Below are the code and all the weights of a small trained network. Each question names an input and a target symbol and asks about switching units off, where a switched-off unit gives its printed mean instead of its output.

import numpy as np


def w(rows, s, z=0):
    codes = np.array(rows[::2]) - 128.0
    scale = np.full(codes.shape[1], s)
    scale[-1] = z or s
    return codes * scale


def f(y):
    return np.maximum(y, 0)


def softmax(a):
    e = np.exp(a - a.max(-1, keepdims=True))
    return e / e.sum(-1, keepdims=True)


def log_softmax(a):
    a = a - a.max(-1, keepdims=True)
    return a - np.log(np.exp(a).sum(-1, keepdims=True))


def net(x, mask):
    ids = ['αβγεζηθλμξπστ'.index(c) for c in x.split()]
    T = len(ids)
    res = E[ids] + P[:T]
    u = 0
    for l in range(2):
        r = res
        for j in range(2):
            rows = slice(3 * j, 3 * j + 3)
            q, k, v = (r @ M[l][rows].T for M in (Q, K, V))
            z = softmax(np.where(np.tri(T) > 0, q @ k.T / 3**0.5, -1e9)) @ v
            o = O[l][rows]
            res = res + np.where(mask[u + j], z, o[:, -1]) @ o[:, :-1]
        u += 2
        y = f(res @ A[l][:, :-1].T + A[l][:, -1])
        res = res + np.where(mask[u : u + 16], y, B[l][:, -1]) @ B[l][:, :-1]
        u += 16
    return log_softmax(res[-1] @ U[:, :-1].T + U[:, -1])


Q, K, V, O, A, B = {}, {}, {}, {}, {}, {}
E = w([
[146,183,147,138],'α',
[171,204,166,125],'β',
[125,145,126,219],'γ',
[165,68,80,150],'ε',
[181,135,146,144],'ζ',
[190,173,93,43],'η',
[162,132,72,93],'θ',
[219,115,110,102],'λ',
[213,73,155,177],'μ',
[91,240,108,124],'ξ',
[140,108,54,128],'π',
[47,46,250,56],'σ',
[104,148,57,164],'τ',
],0.013)
P = w([
[183,121,125,73],'0',
[43,129,129,194],'1',
[84,143,104,191],'2',
[199,89,111,117],'3',
[173,117,103,136],'4',
[159,148,88,158],'5',
[188,142,90,139],'6',
[200,152,89,138],'7',
[207,157,81,135],'8',
[216,155,69,132],'9',
[232,163,73,129],'10',
[254,170,70,138],'11',
[223,145,52,108],'12',
[246,160,49,131],'13',
],0.0042)
Q[0] = w([
[156,77,160,91],'L0H1',
[238,86,156,1],'L0H1',
[184,66,151,9],'L0H1',
[96,62,215,165],'L0H2',
[174,203,16,132],'L0H2',
[79,117,160,137],'L0H2',
],0.0088)
K[0] = w([
[184,147,33,152],'L0H1',
[235,230,75,255],'L0H1',
[226,216,64,198],'L0H1',
[153,206,110,217],'L0H2',
[97,65,225,45],'L0H2',
[159,140,93,180],'L0H2',
],0.0072)
V[0] = w([
[50,97,214,139],'L0H1',
[109,147,97,77],'L0H1',
[105,131,51,164],'L0H1',
[152,199,104,133],'L0H2',
[161,53,85,155],'L0H2',
[252,188,2,188],'L0H2',
],0.0065)
O[0] = w([
[158,151,130,188,25],'L0H1',
[135,119,109,115,120],'L0H1',
[90,103,115,116,150],'L0H1',
[140,126,149,176,166],'L0H2',
[145,94,146,163,139],'L0H2',
[149,143,132,253,250],'L0H2',
],0.0075,0.0022)
A[0] = w([
[180,142,2,180,137],'L0N1',
[16,119,141,107,200],'L0N2',
[120,169,185,96,72],'L0N3',
[149,212,67,71,75],'L0N4',
[108,39,164,207,131],'L0N5',
[105,84,71,63,81],'L0N6',
[158,126,170,57,232],'L0N7',
[153,79,188,48,82],'L0N8',
[195,182,118,221,252],'L0N9',
[136,19,98,173,5],'L0N10',
[100,83,121,64,73],'L0N11',
[99,175,124,117,99],'L0N12',
[158,57,129,127,163],'L0N13',
[97,127,203,157,115],'L0N14',
[121,202,145,149,206],'L0N15',
[138,94,129,194,41],'L0N16',
],0.0077,0.0035)
B[0] = w([
[140,103,3,183,211],'L0N1',
[143,96,174,162,144],'L0N2',
[52,117,157,153,134],'L0N3',
[110,122,148,55,167],'L0N4',
[86,185,154,62,167],'L0N5',
[101,128,60,168,145],'L0N6',
[121,70,187,175,167],'L0N7',
[61,136,122,150,145],'L0N8',
[194,196,91,159,254],'L0N9',
[164,176,111,2,141],'L0N10',
[94,143,141,196,141],'L0N11',
[120,143,124,84,138],'L0N12',
[95,78,105,101,154],'L0N13',
[87,98,153,132,140],'L0N14',
[180,170,150,129,179],'L0N15',
[173,204,185,119,148],'L0N16',
],0.0073,0.0092)
Q[1] = w([
[174,88,136,110],'L1H1',
[132,167,150,120],'L1H1',
[168,85,163,91],'L1H1',
[152,103,128,251],'L1H2',
[154,112,138,101],'L1H2',
[82,123,157,132],'L1H2',
],0.016)
K[1] = w([
[23,93,188,176],'L1H1',
[105,117,71,149],'L1H1',
[1,105,176,147],'L1H1',
[252,210,39,79],'L1H2',
[68,162,121,163],'L1H2',
[116,101,149,86],'L1H2',
],0.0095)
V[1] = w([
[92,146,242,232],'L1H1',
[230,51,127,120],'L1H1',
[114,148,35,144],'L1H1',
[115,185,138,35],'L1H2',
[124,8,140,76],'L1H2',
[111,105,71,191],'L1H2',
],0.011)
O[1] = w([
[78,185,107,94,126],'L1H1',
[217,123,155,22,147],'L1H1',
[125,63,173,174,191],'L1H1',
[129,61,65,251,75],'L1H2',
[194,107,144,83,4],'L1H2',
[68,119,188,113,179],'L1H2',
],0.012)
A[1] = w([
[128,152,154,145,1],'L1N1',
[94,114,68,47,67],'L1N2',
[175,126,157,207,153],'L1N3',
[81,92,84,107,229],'L1N4',
[128,176,150,156,167],'L1N5',
[146,124,173,85,109],'L1N6',
[75,50,125,184,112],'L1N7',
[127,80,106,125,248],'L1N8',
[254,127,82,164,164],'L1N9',
[169,174,91,125,116],'L1N10',
[88,174,106,120,126],'L1N11',
[134,190,187,123,44],'L1N12',
[172,108,57,145,157],'L1N13',
[102,78,236,138,99],'L1N14',
[115,106,133,98,214],'L1N15',
[207,189,56,178,152],'L1N16',
],0.0087,0.0069)
B[1] = w([
[157,160,238,253,132],'L1N1',
[144,14,87,145,189],'L1N2',
[137,42,66,96,251],'L1N3',
[153,122,186,218,204],'L1N4',
[180,89,113,162,254],'L1N5',
[124,86,167,170,166],'L1N6',
[120,128,148,41,177],'L1N7',
[167,206,138,184,188],'L1N8',
[155,192,21,126,210],'L1N9',
[73,166,153,107,160],'L1N10',
[171,70,134,158,228],'L1N11',
[160,99,193,156,178],'L1N12',
[93,162,113,148,161],'L1N13',
[57,91,92,53,171],'L1N14',
[123,107,219,169,182],'L1N15',
[26,160,106,23,223],'L1N16',
],0.0069,0.0077)
U = w([
[91,191,118,114,168],'α',
[80,239,108,113,54],'β',
[152,174,208,226,252],'γ',
[224,61,95,187,131],'ε',
[115,204,162,74,158],'ζ',
[208,167,41,154,96],'η',
[171,52,130,140,75],'θ',
[227,182,215,113,176],'λ',
[143,244,132,69,156],'μ',
[86,57,49,179,109],'ξ',
[138,2,153,116,73],'π',
[71,89,93,30,36],'σ',
[34,81,230,94,89],'τ',
],0.0061,0.0033)

Each question gives the input, a string of symbols that net reads in full, and the target symbol t.
The units are the heads (3 rows each of Q, K, V and O) and the neurons (one row each of A and B). Each row of codes is followed by its name. A weight is (code - 128) times the scale printed after its matrix; where a second scale follows, it is the last column's (O, A, B and U).
mask holds one flag per unit, layer by layer, with each layer's heads first. A switched-off unit (its flag False) gives its mean, the last column of its rows in O or B, instead of its output. The means were averaged over made-up inputs and are rounded, as every weight is.
A unit's drop is (log p(t) with every unit on - log p(t) with that unit switched off) / (log p(t) with every unit on - log p(t) with every unit switched off).
The circuit of an input: a set's keep is (log p(t) with only the set's units on - log p(t) with every unit switched off) / (log p(t) with every unit on - log p(t) with every unit switched off). Starting from the 12 units with the biggest drops (on a tie, the unit counted first), units are removed one at a time, each time the one whose removal leaves the highest keep (on an exact tie, the one counted first), for as long as the keep stays at least 0.8.
circuit, biggest first: the units of the circuit, biggest drop first
most important unit: the unit with the biggest drop
k most important neurons: the k neurons with the biggest drops, biggest first
top k neurons in layer l: the k neurons of layer l with the biggest drops, biggest first
which heads matter: for each layer, one digit per head in row order, 1 if its drop is at least 0.15 and else 0, layers parted by /
input γ ε γ λ λ ζ, target λ: which heads matter : 01 / 11
input ξ π τ, target ξ: circuit, biggest first : (L1H2 L1H1)
input ξ μ ξ, target ξ: most important neuron : (L0N5)
input μ α γ, target μ: circuit, biggest first : (L1H1 L0H2 L1H2)
input γ η τ γ τ γ γ π, target γ: which heads matter : 00 / 01
input μ λ γ, target μ: which heads matter : 00 / 10
input β λ ζ ζ ξ μ τ τ α σ μ γ η, target π: circuit, biggest first : (L0H2 L1N2 L1H2 L0N9)
input α ξ ε π α ε θ β τ ξ θ β σ λ, target σ: 4 most important neurons : (L1N2 L0N1 L0N2 L0N9)
input λ ξ ξ σ ε λ ε λ θ γ ξ ξ τ, target η: circuit, biggest first : (L0H2 L1H2 L1N9)
input β ε γ σ μ ε ε α α γ η τ ε, target ξ: 2 most important neurons : (L1N2 L0N5)
input τ π ξ, target τ: circuit, biggest first : (L1H1 L1H2 L0N1 L0H2)
input ξ ξ η μ ξ γ τ γ σ τ λ τ, target η: circuit, biggest first : (L0H2 L1H2 L0N1 L1N9)
input π σ ξ β θ ε γ, target γ: circuit, biggest first : (L0H1 L1H2 L0N9 L1N12)
input σ ξ β π ξ α γ ζ α γ ξ, target λ: most important neuron : (L0N7)
input η γ ζ α σ τ ζ π, target ε: circuit, biggest first : (L0H2 L1H2 L0N1)
input γ α ξ, target γ: which heads matter : 01 / 10
input η μ α α ζ τ τ η ξ ε ξ ξ ξ λ, target ξ: which heads matter : 01 / 01
input μ ξ τ, target μ: which heads matter : 01 / 10
input τ ξ τ, target τ: 3 most important neurons : (L0N1 L1N7 L1N14)
input ξ ζ γ, target ξ: circuit, biggest first : (L1H2)
input ε ε γ, target ε: 2 most important neurons : (L0N10 L1N3)
input τ γ τ, target τ: which heads matter : 00 / 11
input λ η β ξ ξ λ α λ γ γ π γ γ τ, target γ: which heads matter : 01 / 01
input ξ γ ζ, target ξ: which heads matter : 01 / 11
input ξ τ τ τ β ζ γ π ξ σ η, target π: which heads matter : 01 / 01
input γ γ η ε, target γ: top 3 neurons in layer 0 : (L0N10 L0N9 L0N13)
input ε γ λ η σ γ τ λ α, target μ: most important unit : L0H2
input ξ ε γ, target ξ: 2 most important neurons : (L1N3 L0N15)
